Each row has a name. Each piece below is followed by the name of the row it came from, unless a question asks for something else. Each question is about the rows just above it. Some pieces are copies with a little noise.

(99): [195 145 138 140 159 134  92 105 128 152]
(36): [195 145 138 140 159 157  92 105 128 152]
(181): [195 145 138 140 159 157  92  99 147 114]
[194 146 139 140 159 157  93 106 127 153] : (36)

(152): [122  88 137 100 111 143 143 207 154 121]
(77): [122  88 137 100 111 143 123 128 108  85]
(181): [122  88 137 100 111 143 143 207 145 101]
The row named (77): : [122  88 137 100 111 143 123 128 108  85]
The row named (152): : [122  88 137 100 111 143 143 207 154 121]
[123  90 137  98 111 142 144 208 156 122] : (152)
The row named (181): : [122  88 137 100 111 143 143 207 145 101]

(74): [127 115 118 141 150 136 132 139 112 132 109 132 126 119 154 125 129 104
 133 120 106 106 122  82 141 106 152 123 113 143 140 166 147 109 127 165
 140 124 134 132 122 139 154 134 121 114]
(188): [ 48  50 139 127 178 187 122 116 113 111 173 116 144  86  86 150  84  59
  62  59 123 170 107 133 103  43 151  87 164 133  83 128 171 118  90 165
 140 124 134 112 122 139 154 134 121 127]
(52): [ 48  50 139 127 178 187 122 116 113 111 173 116 144  86  86 150  84  59
  62  59 123 170 107 133 103  43 151  87 164 133  83 128 171 118  90 128
 144 121 148 136 124 155 136 103  91 133]
The row named (52): : [ 48  50 139 127 178 187 122 116 113 111 173 116 144  86  86 150  84  59
  62  59 123 170 107 133 103  43 151  87 164 133  83 128 171 118  90 128
 144 121 148 136 124 155 136 103  91 133]
The row named (188): : [ 48  50 139 127 178 187 122 116 113 111 173 116 144  86  86 150  84  59
  62  59 123 170 107 133 103  43 151  87 164 133  83 128 171 118  90 165
 140 124 134 112 122 139 154 134 121 127]

(77): [151  99 121  85 123  72 103 136  90 146 168 134 156 115 130 115 120  88
 134  92 153 157 117 184 145 150 142  92 139 130 107 135 137 105 130]
(181): [151  99 121  85  93  72 103 136  90 146 168 134 156 115 130 115 156  88
 134  92 153 157 117 184 145 150 142  92 139 130 107 135 137 105 130]
(131): [156  83 152  95  84 146 137 113 145  97 127  60  96 135 126  82 129 121
 141 104 106 163 165 130 137 162 143 114 154 124 146 118 132 122 119]
(188): [151  99 121  85 123  72 103 136  90 146 168 134 156 115 130 115 120  88
 134  92 153 157 117 184 145 150 142  92 139 130 107  99 116 140 115]
The row named (181): : [151  99 121  85  93  72 103 136  90 146 168 134 156 115 130 115 156  88
 134  92 153 157 117 184 145 150 142  92 139 130 107 135 137 105 130]
[157  83 151  94  83 145 137 114 145  99 126  61  95 135 125  81 128 120
 141 104 108 163 164 130 138 163 143 114 153 123 146 117 131 122 118] : (131)
The row named (77): : [151  99 121  85 123  72 103 136  90 146 168 134 156 115 130 115 120  88
 134  92 153 157 117 184 145 150 142  92 139 130 107 135 137 105 130]
The row named (188): : [151  99 121  85 123  72 103 136  90 146 168 134 156 115 130 115 120  88
 134  92 153 157 117 184 145 150 142  92 139 130 107  99 116 140 115]

(131): [117 111 147 125 140 138 130 137]
(152): [148 114 116 144  80 122 136 102]
(77): [148 100 116 144  80 122 136 102]
[115 109 148 125 140 138 128 138] : (131)
[148 113 116 145  79 122 137 101] : (152)

